Here is a tiny trained network, its code and every weight. The questions are about switching its units off for an input and a target symbol, where a switched-off unit gives its printed mean instead of its output.

import numpy as np


def w(rows, s, z=0):
    codes = np.array(rows[::2]) - 128.0
    scale = np.full(codes.shape[1], s)
    scale[-1] = z or s
    return codes * scale


def f(y):
    return np.maximum(y, 0)


def softmax(a):
    e = np.exp(a - a.max(-1, keepdims=True))
    return e / e.sum(-1, keepdims=True)


def log_softmax(a):
    a = a - a.max(-1, keepdims=True)
    return a - np.log(np.exp(a).sum(-1, keepdims=True))


def net(x, mask):
    ids = ['ΛΨΩαβδηφ'.index(c) for c in x.split()]
    T = len(ids)
    res = E[ids] + P[:T]
    r = res
    for j in range(3):
        rows = slice(3 * j, 3 * j + 3)
        q, k, v = (r @ M[0][rows].T for M in (Q, K, V))
        z = softmax(np.where(np.tri(T) > 0, q @ k.T / 3**0.5, -1e9)) @ v
        o = O[0][rows]
        res = res + np.where(mask[j], z, o[:, -1]) @ o[:, :-1]
    y = f(res @ A[0][:, :-1].T + A[0][:, -1])
    res = res + np.where(mask[3:19], y, B[0][:, -1]) @ B[0][:, :-1]
    return log_softmax(res[-1] @ U[:, :-1].T + U[:, -1])


Q, K, V, O, A, B = {}, {}, {}, {}, {}, {}
E = w([
[186,80,73,101,167],'Λ',
[129,70,140,125,224],'Ψ',
[197,148,111,160,133],'Ω',
[134,192,48,124,231],'α',
[100,193,144,155,50],'β',
[167,71,173,170,162],'δ',
[214,205,122,249,75],'η',
[61,198,175,160,143],'φ',
],0.014)
P = w([
[179,82,178,11,129],'0',
[126,185,142,122,195],'1',
[107,58,64,151,162],'2',
[123,95,53,47,72],'3',
[114,198,133,130,204],'4',
[119,65,50,175,178],'5',
[123,98,46,34,67],'6',
[99,193,157,126,207],'7',
],0.012)
Q[0] = w([
[48,84,20,212,106],'head 0',
[63,158,135,255,144],'head 0',
[142,202,152,8,91],'head 0',
[149,216,154,104,47],'head 1',
[159,30,15,128,120],'head 1',
[98,106,140,137,55],'head 1',
[163,151,134,36,85],'head 2',
[143,90,134,83,84],'head 2',
[209,112,58,150,72],'head 2',
],0.0096)
K[0] = w([
[162,151,190,24,86],'head 0',
[98,108,214,119,119],'head 0',
[71,186,5,161,131],'head 0',
[175,150,125,208,48],'head 1',
[160,107,51,51,136],'head 1',
[147,88,128,130,83],'head 1',
[135,176,135,131,59],'head 2',
[174,96,103,121,109],'head 2',
[202,117,123,165,115],'head 2',
],0.013)
V[0] = w([
[255,100,90,131,84],'head 0',
[114,76,97,67,229],'head 0',
[167,200,16,159,232],'head 0',
[150,145,160,160,140],'head 1',
[87,125,147,58,184],'head 1',
[138,204,149,156,133],'head 1',
[65,134,86,189,177],'head 2',
[192,130,156,216,186],'head 2',
[114,79,145,58,91],'head 2',
],0.011)
O[0] = w([
[238,21,99,154,49,185],'head 0',
[66,110,129,241,151,255],'head 0',
[160,164,2,199,152,191],'head 0',
[205,146,172,200,150,144],'head 1',
[117,106,49,78,160,187],'head 1',
[217,197,113,174,85,168],'head 1',
[155,118,159,73,78,145],'head 2',
[202,152,201,46,170,215],'head 2',
[143,120,86,170,86,66],'head 2',
],0.0075,0.004)
A[0] = w([
[155,125,162,30,51,74],'neuron 0',
[23,105,102,118,1,138],'neuron 1',
[184,160,153,145,133,253],'neuron 2',
[114,12,97,107,91,156],'neuron 3',
[190,138,125,125,122,170],'neuron 4',
[178,111,154,118,154,195],'neuron 5',
[128,228,127,156,147,10],'neuron 6',
[198,218,81,88,138,116],'neuron 7',
[147,151,240,213,54,77],'neuron 8',
[132,184,165,172,27,115],'neuron 9',
[145,85,63,220,102,151],'neuron 10',
[46,204,142,145,71,187],'neuron 11',
[129,185,68,142,161,59],'neuron 12',
[220,112,114,140,160,218],'neuron 13',
[185,59,100,132,94,112],'neuron 14',
[170,182,233,215,130,144],'neuron 15',
],0.0092,0.0051)
B[0] = w([
[202,62,75,131,177,182],'neuron 0',
[165,153,219,145,254,186],'neuron 1',
[79,76,90,129,124,242],'neuron 2',
[137,138,195,186,54,239],'neuron 3',
[64,136,91,132,144,194],'neuron 4',
[72,178,127,106,124,196],'neuron 5',
[139,110,160,57,59,214],'neuron 6',
[146,64,160,219,85,246],'neuron 7',
[54,154,148,62,104,211],'neuron 8',
[86,103,101,58,75,216],'neuron 9',
[180,191,124,131,181,242],'neuron 10',
[149,67,48,65,154,214],'neuron 11',
[172,177,152,75,103,208],'neuron 12',
[76,191,161,121,114,255],'neuron 13',
[114,161,97,87,90,204],'neuron 14',
[163,27,157,169,181,250],'neuron 15',
],0.0078,0.0094)
U = w([
[158,114,153,223,93,88],'Λ',
[76,32,75,223,163,86],'Ψ',
[79,230,172,133,53,145],'Ω',
[104,122,38,163,134,184],'α',
[196,86,155,120,151,27],'β',
[59,141,177,175,82,84],'δ',
[64,88,34,139,58,251],'η',
[2,169,118,113,145,131],'φ',
],0.0088,0.0026)

Each question gives the input, a string of symbols that net reads in full, and the target symbol t.
The units are the heads (3 rows each of Q, K, V and O) and the neurons (one row each of A and B). Each row of codes is followed by its name. A weight is (code - 128) times the scale printed after its matrix; where a second scale follows, it is the last column's (O, A, B and U).
mask holds one flag per unit, heads first, then neurons. A switched-off unit (its flag False) gives its mean, the last column of its rows in O or B, instead of its output. The means were averaged over made-up inputs and are rounded, as every weight is.
A unit's drop is (log p(t) with every unit on - log p(t) with that unit switched off) / (log p(t) with every unit on - log p(t) with every unit switched off).
The circuit of an input: a set's keep is (log p(t) with only the set's units on - log p(t) with every unit switched off) / (log p(t) with every unit on - log p(t) with every unit switched off). Starting from the 12 units with the biggest drops (on a tie, the unit counted first), units are removed one at a time, each time the one whose removal leaves the highest keep (on an exact tie, the one counted first), for as long as the keep stays at least 0.8.
units of the circuit, in order: the units of the circuit, biggest drop first
most important unit: the unit with the biggest drop
top k neurons: the k neurons with the biggest drops, biggest first
which heads matter: for each layer, one digit per head in row order, 1 if its drop is at least 0.15 and else 0, layers parted by /
input α η β η Ψ Ψ φ η, target δ: top 3 neurons : neuron 15; neuron 8; neuron 6
input β Ω φ β β Ω δ β, target η: most important unit : neuron 11
input φ β Λ Λ, target Λ: units of the circuit, in order : neuron 3; head 0; neuron 10
input Λ φ β, target Λ: units of the circuit, in order : head 0; neuron 3; neuron 10
input Ψ Ψ η, target Ψ: which heads matter : 100
input Λ Ψ β δ Ψ δ, target Λ: top 2 neurons : neuron 3; neuron 8
input η β δ, target η: units of the circuit, in order : head 0; neuron 14
input δ α Ψ β, target α: units of the circuit, in order : head 0; head 2; neuron 10
input φ δ Ψ Ψ β φ, target φ: which heads matter : 110
input η φ β Λ Ψ φ, target η: units of the circuit, in order : head 0; neuron 1
input Ω Ψ δ β α, target Ω: units of the circuit, in order : neuron 12; neuron 15; neuron 11
input η Λ Ψ, target η: top 2 neurons : neuron 14; neuron 0
input Λ η Ψ α Λ Ω Ω Ω, target Λ: which heads matter : 110
input β η Ψ, target β: which heads matter : 101
input φ α α α Λ Λ φ, target α: units of the circuit, in order : head 0; neuron 10
input Ψ Ψ α Ψ, target α: which heads matter : 100
input η α α, target η: which heads matter : 101
input Ψ Ω δ Ψ β φ, target Ψ: units of the circuit, in order : head 0; neuron 13
input Λ φ Ψ, target Λ: units of the circuit, in order : neuron 3; head 0; neuron 10
input Ψ α Ψ β Λ Ω Ω, target α: which heads matter : 100
input β Ψ Ψ φ η α, target β: units of the circuit, in order : head 0
input φ β β, target φ: units of the circuit, in order : head 0; neuron 3
input φ β δ Ω Λ Λ φ δ, target Ψ: which heads matter : 000
input β φ Ω β, target β: most important unit : neuron 1
input Ψ Ψ Ψ α β β δ, target α: units of the circuit, in order : head 0; neuron 10
input α Λ Λ α δ δ β η, target δ: top 3 neurons : neuron 15; neuron 8; neuron 13
input Ω β φ, target Ω: units of the circuit, in order : neuron 15; head 2; neuron 0
input Λ η β Ψ α, target Ω: most important unit : neuron 12
